Here is a tiny trained network, its code and every weight. The questions are about switching its units off for an input and a class, where a switched-off unit gives its printed mean instead of its output.

import numpy as np


def w(rows, s, z=0):
    codes = np.array(rows[::2]) - 128.0
    scale = np.full(codes.shape[1], s)
    scale[-1] = z or s
    return codes * scale


def f(y):
    return np.maximum(y, 0)


def log_softmax(a):
    a = a - a.max(-1, keepdims=True)
    return a - np.log(np.exp(a).sum(-1, keepdims=True))


def net(x, mask):
    res = np.array(x, float).reshape(1, 5) / 4 @ E
    y = f(res @ A[0][:, :-1].T + A[0][:, -1])
    res = res + np.where(mask, y, B[0][:, -1]) @ B[0][:, :-1]
    return log_softmax(res[-1] @ U[:, :-1].T + U[:, -1])


A, B = {}, {}
E = w([
[38,81,143],'x0',
[225,109,176],'x1',
[187,143,233],'x2',
[27,55,87],'x3',
[253,53,41],'x4',
],0.0066)
A[0] = w([
[3,142,102,154],'neuron 0',
[45,162,123,72],'neuron 1',
[103,162,185,80],'neuron 2',
[150,44,58,247],'neuron 3',
[56,113,110,187],'neuron 4',
[155,143,36,136],'neuron 5',
[101,161,100,79],'neuron 6',
[159,92,86,185],'neuron 7',
[169,88,104,252],'neuron 8',
[79,145,127,206],'neuron 9',
[247,114,162,184],'neuron 10',
],0.011,0.0025)
B[0] = w([
[189,59,107,255],'neuron 0',
[169,107,153,203],'neuron 1',
[156,226,239,173],'neuron 2',
[7,96,98,220],'neuron 3',
[181,120,66,210],'neuron 4',
[99,172,129,184],'neuron 5',
[176,141,81,153],'neuron 6',
[2,178,162,181],'neuron 7',
[79,173,100,192],'neuron 8',
[98,143,66,189],'neuron 9',
[149,252,113,233],'neuron 10',
],0.0075,0.0088)
U = w([
[126,114,40,254],'0',
[190,95,26,26],'1',
[221,181,98,43],'2',
[157,145,179,240],'3',
[99,39,183,102],'4',
[2,137,118,79],'5',
[113,171,117,151],'6',
[114,12,108,66],'7',
],0.0095,0.0038)

Each question gives the input, the list of numbers given to net, and the class t.
The units are the neurons (one row each of A and B). Each row of codes is followed by its name. A weight is (code - 128) times the scale printed after its matrix; where a second scale follows, it is the last column's (A, B and U).
mask holds one flag per neuron, in row order. A switched-off neuron (its flag False) gives its mean, the last column of its row in B, instead of its output. The means were averaged over made-up inputs and are rounded, as every weight is.
A unit's drop is (log p(t) with every unit on - log p(t) with that unit switched off) / (log p(t) with every unit on - log p(t) with every unit switched off).
The circuit of an input: a set's keep is (log p(t) with only the set's units on - log p(t) with every unit switched off) / (log p(t) with every unit on - log p(t) with every unit switched off). Starting from all 11 units, units are removed one at a time, each time the one whose removal leaves the highest keep (on an exact tie, the one counted first), for as long as the keep stays at least 0.8.
circuit, biggest first: the units of the circuit, biggest drop first
unit that matters most: the unit with the biggest drop
top k neurons: the k neurons with the biggest drops, biggest first
drop when u is switched off: that unit's drop, to one decimal
input [3,8,0,8,1], class 5: circuit, biggest first => neuron 0; neuron 3
input [1,5,-8,7,2], class 5: top 2 neurons => neuron 3; neuron 7
input [2,-5,-7,0,-8], class 0: unit that matters most => neuron 9
input [-1,3,-5,7,-6], class 7: circuit, biggest first => neuron 10; neuron 0
input [-3,2,-2,6,1], class 5: circuit, biggest first => neuron 3; neuron 0; neuron 7
input [8,5,-3,2,-4], class 7: top 2 neurons => neuron 10; neuron 0
input [4,5,-8,5,7], class 5: top 2 neurons => neuron 3; neuron 7
input [5,3,6,6,-7], class 3: circuit, biggest first => neuron 2; neuron 3
input [-1,3,-2,6,-7], class 1: circuit, biggest first => neuron 0; neuron 4; neuron 7
input [3,3,-3,0,-1], class 7: circuit, biggest first => neuron 10; neuron 2
input [-5,-8,-3,-1,-6], class 0: top 2 neurons => neuron 9; neuron 10
input [7,2,-6,3,8], class 5: circuit, biggest first => neuron 3; neuron 7
input [3,-6,0,5,-2], class 0: top 2 neurons => neuron 9; neuron 4
input [6,6,-6,8,-8], class 7: circuit, biggest first => neuron 0
input [-4,-5,3,6,3], class 5: top 2 neurons => neuron 3; neuron 0
input [7,8,-6,-5,7], class 6: top 2 neurons => neuron 10; neuron 9
input [-5,-4,-1,3,2], class 5: top 2 neurons => neuron 0; neuron 3
input [4,-6,4,4,-2], class 0: top 2 neurons => neuron 4; neuron 9
input [3,2,-1,4,7], class 5: drop when neuron 7 is switched off => 0.1
input [-5,-3,-5,3,-2], class 1: drop when neuron 0 is switched off => 0.2
input [-5,-3,-6,-1,2], class 5: drop when neuron 2 is switched off => 0.0
